Below is a small trained network, with its code and all its weights. Each question gives an input and a target symbol and asks what happens when units are switched off, that is, made to give their printed mean instead of their output.

import numpy as np


def w(rows, s, z=0):
    codes = np.array(rows[::2]) - 128.0
    scale = np.full(codes.shape[1], s)
    scale[-1] = z or s
    return codes * scale


def norm(h):
    return h / np.sqrt((h * h).mean(-1, keepdims=True) + 1e-5)


def f(y):
    return y / 2 * (1 + np.tanh(0.7978845608 * (y + 0.044715 * y**3)))


def softmax(a):
    e = np.exp(a - a.max(-1, keepdims=True))
    return e / e.sum(-1, keepdims=True)


def log_softmax(a):
    a = a - a.max(-1, keepdims=True)
    return a - np.log(np.exp(a).sum(-1, keepdims=True))


def net(x, mask):
    ids = ['ΓΩαβθλμξπτφ'.index(c) for c in x.split()]
    T = len(ids)
    res = E[ids] + P[:T]
    u = 0
    for l in range(3):
        q, k, v = (norm(res) @ M[l].T for M in (Q, K, V))
        z = softmax(np.where(np.tri(T) > 0, q @ k.T / 3**0.5, -1e9)) @ v
        res = res + np.where(mask[u], z, O[l][:, -1]) @ O[l][:, :-1]
        u += 1
        y = f(norm(res) @ A[l][:, :-1].T + A[l][:, -1])
        res = res + np.where(mask[u : u + 4], y, B[l][:, -1]) @ B[l][:, :-1]
        u += 4
    return log_softmax(norm(res)[-1] @ U[:, :-1].T + U[:, -1])


Q, K, V, O, A, B = {}, {}, {}, {}, {}, {}
E = w([
[136,178,51,87],'Γ',
[134,141,152,46],'Ω',
[98,90,149,152],'α',
[167,82,155,126],'β',
[34,56,229,144],'θ',
[140,148,76,121],'λ',
[148,145,198,204],'μ',
[45,175,217,84],'ξ',
[99,89,105,73],'π',
[124,124,140,103],'τ',
[3,158,56,196],'φ',
],0.02)
P = w([
[164,5,216,253],'0',
[84,2,243,227],'1',
[159,15,194,230],'2',
[152,42,181,212],'3',
[93,135,129,110],'4',
[90,142,131,110],'5',
[96,152,118,97],'6',
[95,159,113,90],'7',
[132,143,104,107],'8',
[115,157,101,98],'9',
[134,147,98,109],'10',
],0.0066)
Q[0] = w([
[115,105,130,203],'0.h0',
[163,101,176,3],'0.h0',
[109,116,190,43],'0.h0',
],0.0082)
K[0] = w([
[95,57,129,252],'0.h0',
[87,208,19,229],'0.h0',
[2,209,91,96],'0.h0',
],0.0077)
V[0] = w([
[73,130,137,188],'0.h0',
[158,116,106,126],'0.h0',
[116,3,141,133],'0.h0',
],0.012)
O[0] = w([
[194,119,33,44,100],'0.h0',
[95,92,254,115,158],'0.h0',
[37,205,114,80,254],'0.h0',
],0.008,0.0025)
A[0] = w([
[68,188,123,105,29],'0.n0',
[59,86,204,61,208],'0.n1',
[133,251,255,233,252],'0.n2',
[48,104,131,35,192],'0.n3',
],0.0068,0.0027)
B[0] = w([
[116,101,82,199,162],'0.n0',
[240,46,87,165,253],'0.n1',
[60,255,131,84,212],'0.n2',
[193,62,75,165,252],'0.n3',
],0.0065,0.0046)
Q[1] = w([
[255,110,58,235],'1.h0',
[18,33,44,145],'1.h0',
[67,124,56,217],'1.h0',
],0.0074)
K[1] = w([
[52,9,26,138],'1.h0',
[89,94,136,2],'1.h0',
[69,107,42,152],'1.h0',
],0.0088)
V[1] = w([
[129,121,65,186],'1.h0',
[97,164,98,30],'1.h0',
[254,108,149,113],'1.h0',
],0.0076)
O[1] = w([
[108,217,130,187,251],'1.h0',
[160,79,53,2,144],'1.h0',
[163,40,94,165,3],'1.h0',
],0.0078,0.0015)
A[1] = w([
[223,48,198,26,92],'1.n0',
[151,156,162,31,82],'1.n1',
[30,113,2,132,223],'1.n2',
[229,86,254,184,5],'1.n3',
],0.0087,0.0021)
B[1] = w([
[95,254,65,46,186],'1.n0',
[45,212,53,236,137],'1.n1',
[233,119,135,166,255],'1.n2',
[199,124,82,33,200],'1.n3',
],0.0074,0.0072)
Q[2] = w([
[200,174,50,89],'2.h0',
[26,9,112,99],'2.h0',
[163,110,177,18],'2.h0',
],0.011)
K[2] = w([
[161,105,142,145],'2.h0',
[77,88,47,60],'2.h0',
[166,105,93,7],'2.h0',
],0.013)
V[2] = w([
[137,112,172,163],'2.h0',
[153,182,181,135],'2.h0',
[152,68,165,2],'2.h0',
],0.007)
O[2] = w([
[238,244,105,143,167],'2.h0',
[69,255,105,216,209],'2.h0',
[91,169,204,73,255],'2.h0',
],0.009,0.00058)
A[2] = w([
[168,254,89,101,152],'2.n0',
[4,24,197,156,30],'2.n1',
[123,129,218,71,114],'2.n2',
[107,237,144,88,5],'2.n3',
],0.0084,0.0021)
B[2] = w([
[48,90,200,92,254],'2.n0',
[10,165,135,51,141],'2.n1',
[143,137,61,109,151],'2.n2',
[121,125,133,224,166],'2.n3',
],0.013,0.007)
U = w([
[233,199,218,26,193],'Γ',
[215,99,126,219,254],'Ω',
[130,187,64,87,79],'α',
[136,127,148,110,42],'β',
[28,50,110,77,63],'θ',
[186,239,241,167,234],'λ',
[149,113,97,131,47],'μ',
[142,151,90,130,46],'ξ',
[71,100,46,178,83],'π',
[186,146,115,114,85],'τ',
[161,2,121,117,174],'φ',
],0.0099,0.0037)

Each question gives the input, a string of symbols that net reads in full, and the target symbol t.
The units are the heads (3 rows each of Q, K, V and O) and the neurons (one row each of A and B). Each row of codes is followed by its name. A weight is (code - 128) times the scale printed after its matrix; where a second scale follows, it is the last column's (O, A, B and U).
mask holds one flag per unit, layer by layer, with each layer's heads first. A switched-off unit (its flag False) gives its mean, the last column of its rows in O or B, instead of its output. The means were averaged over made-up inputs and are rounded, as every weight is.
A unit's drop is (log p(t) with every unit on - log p(t) with that unit switched off) / (log p(t) with every unit on - log p(t) with every unit switched off).
The circuit of an input: a set's keep is (log p(t) with only the set's units on - log p(t) with every unit switched off) / (log p(t) with every unit on - log p(t) with every unit switched off). Starting from the 12 units with the biggest drops (on a tie, the unit counted first), units are removed one at a time, each time the one whose removal leaves the highest keep (on an exact tie, the one counted first), for as long as the keep stays at least 0.8.
circuit, biggest first: the units of the circuit, biggest drop first
k most important neurons: the k neurons with the biggest drops, biggest first
top k neurons in layer l: the k neurons of layer l with the biggest drops, biggest first
drop of u: that unit's drop, to one decimal
input Ω Γ λ Γ Γ, target π: circuit, biggest first : 2.h0, 0.h0, 1.n0, 0.n1
input μ Γ α β, target Γ: circuit, biggest first : 1.n0
input Γ α Ω α τ θ π Γ Γ λ Γ, target λ: 3 most important neurons : 1.n0, 0.n3, 0.n1
input π β α ξ, target θ: 2 most important neurons : 1.n1, 2.n0
input λ Γ ξ π π Γ λ, target Ω: circuit, biggest first : 1.n2, 0.n2, 1.n0
input β π Γ λ Γ β τ Γ ξ ξ π, target Γ: top 2 neurons in layer 0 : 0.n1, 0.n0
input λ ξ α Γ π Γ, target Ω: 4 most important neurons : 0.n2, 1.n2, 1.n0, 1.n3
input θ π λ Γ Γ, target Γ: top 2 neurons in layer 0 : 0.n2, 0.n1
input π π Γ λ Γ Γ θ Γ, target θ: 2 most important neurons : 1.n2, 2.n0
input π τ μ Ω τ, target Ω: 3 most important neurons : 0.n0, 0.n3, 1.n0
input θ π Γ, target Γ: circuit, biggest first : 2.h0, 2.n0
input Γ τ Γ θ α λ λ, target λ: 2 most important neurons : 0.n3, 0.n1
input Γ τ τ, target Γ: 2 most important neurons : 1.n3, 0.n2
input τ λ τ, target Ω: 2 most important neurons : 0.n3, 0.n0
input π π θ λ, target θ: circuit, biggest first : 2.n0
input θ λ λ, target Γ: 2 most important neurons : 0.n1, 1.n2
input Γ π τ Γ θ Γ Γ, target λ: 3 most important neurons : 0.n3, 0.n1, 1.n0
input Γ Γ τ, target Γ: top 3 neurons in layer 0 : 0.n3, 0.n1, 0.n0
input λ π Γ, target Ω: 2 most important neurons : 1.n2, 0.n2
input λ β Γ λ Ω Γ λ, target Ω: 4 most important neurons : 1.n3, 1.n2, 1.n0, 0.n2
input π Γ Γ π φ τ π π, target φ: most important neuron : 0.n3
input Ω θ Γ, target π: 2 most important neurons : 0.n2, 1.n3
input Γ β β, target Γ: top 2 neurons in layer 0 : 0.n3, 0.n2
input θ θ λ, target Γ: top 2 neurons in layer 2 : 2.n0, 2.n2
input φ φ Γ Ω θ π, target φ: top 2 neurons in layer 0 : 0.n3, 0.n2
input τ μ β π Ω Γ τ τ Γ α, target Ω: drop of 0.h0 : 0.1
input τ Γ μ φ θ Γ α, target Ω: drop of 0.n3 : 0.1
input ξ λ λ Γ μ φ Γ φ τ, target θ: drop of 1.n0 : 0.7
